Below are the code and all the weights of a small trained network. Each question names an input and a target symbol and asks about switching units off, where a switched-off unit gives its printed mean instead of its output.

import numpy as np


def w(rows, s, z=0):
    codes = np.array(rows[::2]) - 128.0
    scale = np.full(codes.shape[1], s)
    scale[-1] = z or s
    return codes * scale


def norm(h):
    return h / np.sqrt((h * h).mean(-1, keepdims=True) + 1e-5)


def f(y):
    return y / 2 * (1 + np.tanh(0.7978845608 * (y + 0.044715 * y**3)))


def softmax(a):
    e = np.exp(a - a.max(-1, keepdims=True))
    return e / e.sum(-1, keepdims=True)


def log_softmax(a):
    a = a - a.max(-1, keepdims=True)
    return a - np.log(np.exp(a).sum(-1, keepdims=True))


def net(x, mask):
    ids = ['αβδζηλξπστφω'.index(c) for c in x.split()]
    T = len(ids)
    res = E[ids] + P[:T]
    u = 0
    for l in range(2):
        q, k, v = (norm(res) @ M[l].T for M in (Q, K, V))
        z = softmax(np.where(np.tri(T) > 0, q @ k.T / 2**0.5, -1e9)) @ v
        res = res + np.where(mask[u], z, O[l][:, -1]) @ O[l][:, :-1]
        u += 1
        y = f(norm(res) @ A[l][:, :-1].T + A[l][:, -1])
        res = res + np.where(mask[u : u + 16], y, B[l][:, -1]) @ B[l][:, :-1]
        u += 16
    return log_softmax(norm(res)[-1] @ U[:, :-1].T + U[:, -1])


Q, K, V, O, A, B = {}, {}, {}, {}, {}, {}
E = w([
[113,134,93],'α',
[88,87,99],'β',
[158,129,219],'δ',
[93,103,111],'ζ',
[94,104,110],'η',
[128,146,153],'λ',
[90,90,106],'ξ',
[135,139,55],'π',
[132,121,2],'σ',
[219,170,136],'τ',
[184,143,50],'φ',
[149,85,117],'ω',
],0.029)
P = w([
[54,245,179],'0',
[163,38,72],'1',
[75,241,181],'2',
[176,28,49],'3',
[96,246,170],'4',
[168,43,53],'5',
[114,248,159],'6',
[165,45,36],'7',
[121,255,140],'8',
[170,54,40],'9',
[131,252,124],'10',
[146,32,18],'11',
[138,255,135],'12',
],0.0062)
Q[0] = w([
[255,37,90],'0.h1',
[199,126,163],'0.h1',
],0.016)
K[0] = w([
[228,73,71],'0.h1',
[60,172,252],'0.h1',
],0.015)
V[0] = w([
[207,7,185],'0.h1',
[254,194,108],'0.h1',
],0.0079)
O[0] = w([
[166,105,246,132],'0.h1',
[181,150,139,251],'0.h1',
],0.011,0.0021)
A[0] = w([
[148,144,122,113],'0.n1',
[121,139,188,5],'0.n2',
[160,140,180,3],'0.n3',
[114,217,95,116],'0.n4',
[166,145,164,193],'0.n5',
[151,118,60,116],'0.n6',
[152,121,151,98],'0.n7',
[161,170,189,117],'0.n8',
[161,16,114,56],'0.n9',
[151,120,151,157],'0.n10',
[81,198,170,93],'0.n11',
[203,77,153,151],'0.n12',
[69,79,154,155],'0.n13',
[4,148,129,135],'0.n14',
[141,128,133,147],'0.n15',
[113,215,132,75],'0.n16',
],0.033,0.005)
B[0] = w([
[143,143,131,143],'0.n1',
[182,107,154,143],'0.n2',
[205,130,112,154],'0.n3',
[59,184,73,204],'0.n4',
[169,145,69,167],'0.n5',
[255,143,138,251],'0.n6',
[162,149,111,143],'0.n7',
[216,116,90,166],'0.n8',
[15,134,176,194],'0.n9',
[152,159,105,147],'0.n10',
[58,49,151,139],'0.n11',
[139,214,169,194],'0.n12',
[91,72,207,162],'0.n13',
[39,53,105,200],'0.n14',
[136,142,121,134],'0.n15',
[54,164,101,151],'0.n16',
],0.063,0.017)
Q[1] = w([
[80,253,85],'1.h1',
[212,195,127],'1.h1',
],0.031)
K[1] = w([
[83,179,107],'1.h1',
[219,254,107],'1.h1',
],0.037)
V[1] = w([
[2,191,177],'1.h1',
[102,175,176],'1.h1',
],0.026)
O[1] = w([
[172,212,254,1],'1.h1',
[116,181,123,121],'1.h1',
],0.017,0.0032)
A[1] = w([
[67,67,91,137],'1.n1',
[4,169,101,56],'1.n2',
[208,77,174,95],'1.n3',
[120,88,97,111],'1.n4',
[116,89,184,83],'1.n5',
[152,128,109,118],'1.n6',
[140,52,99,127],'1.n7',
[161,75,131,127],'1.n8',
[119,87,196,21],'1.n9',
[135,119,144,128],'1.n10',
[129,129,124,92],'1.n11',
[75,110,86,138],'1.n12',
[119,111,160,53],'1.n13',
[64,157,167,1],'1.n14',
[87,175,106,118],'1.n15',
[150,41,72,74],'1.n16',
],0.033,0.0072)
B[1] = w([
[58,33,172,232],'1.n1',
[168,126,244,247],'1.n2',
[85,138,208,204],'1.n3',
[104,136,167,152],'1.n4',
[216,168,160,178],'1.n5',
[151,132,73,187],'1.n6',
[139,77,191,170],'1.n7',
[115,109,193,155],'1.n8',
[254,164,63,171],'1.n9',
[129,134,149,129],'1.n10',
[144,134,109,121],'1.n11',
[103,70,173,195],'1.n12',
[169,143,130,141],'1.n13',
[76,108,69,179],'1.n14',
[87,112,106,174],'1.n15',
[184,74,164,178],'1.n16',
],0.066,0.011)
U = w([
[76,134,115,172],'α',
[147,80,64,207],'β',
[117,106,127,121],'δ',
[251,73,173,1],'ζ',
[135,136,104,98],'η',
[93,230,194,153],'λ',
[92,146,77,207],'ξ',
[159,82,129,157],'π',
[121,106,123,105],'σ',
[112,131,147,142],'τ',
[205,211,193,36],'φ',
[151,103,135,152],'ω',
],0.013,0.0054)

Each question gives the input, a string of symbols that net reads in full, and the target symbol t.
The units are the heads (2 rows each of Q, K, V and O) and the neurons (one row each of A and B). Each row of codes is followed by its name. A weight is (code - 128) times the scale printed after its matrix; where a second scale follows, it is the last column's (O, A, B and U).
mask holds one flag per unit, layer by layer, with each layer's heads first. A switched-off unit (its flag False) gives its mean, the last column of its rows in O or B, instead of its output. The means were averaged over made-up inputs and are rounded, as every weight is.
A unit's drop is (log p(t) with every unit on - log p(t) with that unit switched off) / (log p(t) with every unit on - log p(t) with every unit switched off).
The circuit of an input: a set's keep is (log p(t) with only the set's units on - log p(t) with every unit switched off) / (log p(t) with every unit on - log p(t) with every unit switched off). Starting from the 12 units with the biggest drops (on a tie, the unit counted first), units are removed one at a time, each time the one whose removal leaves the highest keep (on an exact tie, the one counted first), for as long as the keep stays at least 0.8.
circuit, biggest first: the units of the circuit, biggest drop first
most important unit: the unit with the biggest drop
k most important neurons: the k neurons with the biggest drops, biggest first
top k neurons in layer l: the k neurons of layer l with the biggest drops, biggest first
input β π λ λ ω, target φ: circuit, biggest first	0.n12
input π ξ λ π ω δ φ φ ω ζ, target λ: circuit, biggest first	0.n9, 1.h1
input η ζ σ σ π φ η φ β φ ω α, target λ: circuit, biggest first	0.n14, 0.n9, 1.n16, 1.n2
input ω ω ω φ, target λ: 2 most important neurons	0.n9, 0.n12
input φ α ω, target φ: 2 most important neurons	0.n12, 0.n4
input α ξ α φ λ ζ, target λ: top 2 neurons in layer 1	1.n14, 1.n16
input ω η ξ ω δ σ, target λ: 4 most important neurons	0.n9, 0.n14, 1.n3, 0.n13
input φ σ π, target λ: 4 most important neurons	0.n4, 0.n16, 0.n8, 1.n2
input φ φ δ σ σ ξ β τ β ξ, target φ: 2 most important neurons	0.n14, 1.n9
input τ σ φ η η π φ σ, target φ: top 3 neurons in layer 0	0.n6, 0.n14, 0.n4
input σ τ σ φ β π, target φ: top 4 neurons in layer 0	0.n6, 0.n14, 0.n13, 0.n5
input σ σ φ φ π ζ, target φ: 3 most important neurons	0.n9, 1.n9, 1.n1
input τ π α β φ φ ω β, target λ: top 2 neurons in layer 0	0.n9, 0.n8
input σ η φ σ, target φ: 3 most important neurons	0.n6, 0.n14, 0.n9
input σ σ σ σ φ δ, target φ: top 2 neurons in layer 0	0.n12, 0.n14
input δ ζ σ φ τ ζ, target φ: 4 most important neurons	0.n9, 1.n9, 0.n4, 1.n1
input η π ω ω π ζ τ α β ω, target λ: most important neuron	0.n9
input σ α ω π ω β β ω ω α, target λ: top 2 neurons in layer 0	0.n9, 0.n12
input π λ φ φ η ω η η ω π, target λ: 3 most important neurons	1.n3, 0.n9, 1.n9
input φ ζ σ σ σ σ η φ φ π β φ, target φ: 2 most important neurons	0.n6, 0.n14
input η φ σ φ ω ω φ η, target λ: most important unit	0.h1
input φ ξ φ α, target φ: top 2 neurons in layer 1	1.n3, 1.n1
input σ φ ξ δ σ ω φ σ τ φ σ π, target φ: top 4 neurons in layer 0	0.n6, 0.n14, 0.n13, 0.n8
input ξ η ω β δ φ σ σ φ η, target φ: top 2 neurons in layer 0	0.n9, 0.n6
input σ φ τ β, target φ: top 3 neurons in layer 1	1.n9, 1.n5, 1.n1
input σ φ σ β, target φ: top 2 neurons in layer 0	0.n4, 0.n9
